Below are the code and all the weights of a small trained network. Each question names an input and a class and asks about switching units off, where a switched-off unit gives its printed mean instead of its output.

import numpy as np


def w(rows, s, z=0):
    codes = np.array(rows[::2]) - 128.0
    scale = np.full(codes.shape[1], s)
    scale[-1] = z or s
    return codes * scale


def norm(h):
    return h / np.sqrt((h * h).mean(-1, keepdims=True) + 1e-5)


def f(y):
    return np.maximum(y, 0)


def log_softmax(a):
    a = a - a.max(-1, keepdims=True)
    return a - np.log(np.exp(a).sum(-1, keepdims=True))


def net(x, mask):
    res = np.array(x, float).reshape(1, 3) / 4 @ E
    u = 0
    for l in range(3):
        y = f(norm(res) @ A[l][:, :-1].T + A[l][:, -1])
        res = res + np.where(mask[u : u + 12], y, B[l][:, -1]) @ B[l][:, :-1]
        u += 12
    return log_softmax(norm(res)[-1] @ U[:, :-1].T + U[:, -1])


A, B = {}, {}
E = w([
[133,87,213],'x0',
[94,254,158],'x1',
[124,122,130],'x2',
],0.0077)
A[0] = w([
[90,147,128,139],'L0N1',
[73,107,157,76],'L0N2',
[244,211,112,130],'L0N3',
[77,158,201,103],'L0N4',
[93,154,136,136],'L0N5',
[114,118,48,146],'L0N6',
[240,130,134,59],'L0N7',
[150,96,54,146],'L0N8',
[131,112,185,2],'L0N9',
[128,174,162,103],'L0N10',
[176,90,116,229],'L0N11',
[176,94,164,81],'L0N12',
],0.011,0.0034)
B[0] = w([
[47,77,200,176],'L0N1',
[146,144,173,149],'L0N2',
[71,88,156,216],'L0N3',
[41,106,85,225],'L0N4',
[64,128,64,185],'L0N5',
[118,107,136,236],'L0N6',
[164,2,138,147],'L0N7',
[83,115,154,247],'L0N8',
[153,91,154,157],'L0N9',
[123,126,188,200],'L0N10',
[9,211,169,255],'L0N11',
[155,127,84,191],'L0N12',
],0.005,0.0043)
A[1] = w([
[122,111,189,132],'L1N1',
[168,142,180,117],'L1N2',
[93,72,152,253],'L1N3',
[96,100,133,111],'L1N4',
[205,109,68,82],'L1N5',
[64,93,155,107],'L1N6',
[131,124,238,94],'L1N7',
[188,58,100,118],'L1N8',
[134,78,58,179],'L1N9',
[156,2,166,159],'L1N10',
[79,192,104,157],'L1N11',
[139,131,161,160],'L1N12',
],0.0096,0.0034)
B[1] = w([
[198,97,68,176],'L1N1',
[206,57,80,136],'L1N2',
[106,254,99,254],'L1N3',
[204,172,122,174],'L1N4',
[122,130,215,128],'L1N5',
[191,171,159,222],'L1N6',
[212,150,150,183],'L1N7',
[102,211,238,149],'L1N8',
[24,188,112,170],'L1N9',
[14,147,123,217],'L1N10',
[101,139,58,210],'L1N11',
[116,62,83,147],'L1N12',
],0.0054,0.0075)
A[2] = w([
[160,103,5,80],'L2N1',
[115,130,112,85],'L2N2',
[144,163,51,191],'L2N3',
[64,4,96,252],'L2N4',
[83,211,114,140],'L2N5',
[75,144,110,131],'L2N6',
[152,133,189,213],'L2N7',
[112,180,40,153],'L2N8',
[119,158,215,140],'L2N9',
[208,176,117,185],'L2N10',
[196,93,197,210],'L2N11',
[136,134,120,14],'L2N12',
],0.013,0.0023)
B[2] = w([
[131,73,33,139],'L2N1',
[133,107,170,138],'L2N2',
[168,99,98,172],'L2N3',
[132,204,146,139],'L2N4',
[127,80,169,249],'L2N5',
[159,141,167,190],'L2N6',
[143,105,2,149],'L2N7',
[150,98,124,207],'L2N8',
[135,103,76,177],'L2N9',
[89,110,193,144],'L2N10',
[124,94,90,139],'L2N11',
[120,134,116,128],'L2N12',
],0.0093,0.014)
U = w([
[2,183,179,136],'0',
[114,93,37,156],'1',
[82,70,162,172],'2',
[188,119,191,103],'3',
[188,215,123,1],'4',
[217,237,124,13],'5',
],0.016,0.011)

Each question gives the input, the list of numbers given to net, and the class t.
The units are the neurons (one row each of A and B). Each row of codes is followed by its name. A weight is (code - 128) times the scale printed after its matrix; where a second scale follows, it is the last column's (A, B and U).
mask holds one flag per neuron, layer by layer. A switched-off neuron (its flag False) gives its mean, the last column of its row in B, instead of its output. The means were averaged over made-up inputs and are rounded, as every weight is.
A unit's drop is (log p(t) with every unit on - log p(t) with that unit switched off) / (log p(t) with every unit on - log p(t) with every unit switched off).
The circuit of an input: a set's keep is (log p(t) with only the set's units on - log p(t) with every unit switched off) / (log p(t) with every unit on - log p(t) with every unit switched off). Starting from the 12 units with the biggest drops (on a tie, the unit counted first), units are removed one at a time, each time the one whose removal leaves the highest keep (on an exact tie, the one counted first), for as long as the keep stays at least 0.8.
circuit, biggest first: the units of the circuit, biggest drop first
most important unit: the unit with the biggest drop
k most important neurons: the k neurons with the biggest drops, biggest first
top k neurons in layer l: the k neurons of layer l with the biggest drops, biggest first
input [2,6,-8], class 2: circuit, biggest first -> [L0N11; L1N3]
input [4,-7,4], class 0: circuit, biggest first -> [L1N10; L2N4]
input [8,6,-6], class 1: top 2 neurons in layer 2 -> [L2N7; L2N9]
input [6,-4,1], class 1: 3 most important neurons -> [L2N7; L0N4; L1N7]
input [1,3,-1], class 3: circuit, biggest first -> [L1N10]
input [-4,-2,5], class 2: 4 most important neurons -> [L0N8; L1N1; L2N7; L2N9]
input [-1,-4,1], class 0: circuit, biggest first -> [L1N10; L1N9; L2N9]
input [-1,-2,-3], class 3: 2 most important neurons -> [L0N11; L0N4]
input [-8,7,-4], class 1: top 2 neurons in layer 2 -> [L2N3; L2N8]
input [2,3,-2], class 3: 2 most important neurons -> [L0N11; L1N10]
input [-2,6,-7], class 2: 3 most important neurons -> [L1N3; L2N5; L0N11]
input [-2,4,6], class 2: top 4 neurons in layer 1 -> [L1N10; L1N3; L1N9; L1N8]
input [-1,3,1], class 3: 3 most important neurons -> [L1N10; L0N11; L1N9]
input [2,3,-5], class 2: most important unit -> L0N11
input [8,6,8], class 1: 2 most important neurons -> [L2N7; L0N11]
input [-3,-4,-7], class 2: 2 most important neurons -> [L0N11; L2N8]
input [-5,4,-8], class 2: top 2 neurons in layer 1 -> [L1N3; L1N1]
input [-3,-3,0], class 3: 2 most important neurons -> [L0N11; L1N10]
input [-6,4,1], class 1: top 2 neurons in layer 1 -> [L1N11; L1N10]
input [-1,-7,5], class 0: most important neuron -> [L1N10]
input [8,6,-3], class 1: 3 most important neurons -> [L2N7; L0N11; L2N9]
input [3,-5,4], class 0: top 2 neurons in layer 2 -> [L2N3; L2N8]
input [-3,2,8], class 2: top 2 neurons in layer 0 -> [L0N1; L0N3]
input [-3,-3,6], class 2: 2 most important neurons -> [L0N11; L1N7]
input [-7,-8,3], class 0: top 2 neurons in layer 1 -> [L1N8; L1N9]
input [0,2,8], class 2: top 3 neurons in layer 0 -> [L0N11; L0N4; L0N5]
input [-4,3,8], class 2: top 3 neurons in layer 2 -> [L2N7; L2N9; L2N5]
input [-6,-8,1], class 0: top neuron in layer 2 -> [L2N4]
input [0,4,-7], class 2: top 2 neurons in layer 0 -> [L0N11; L0N8]
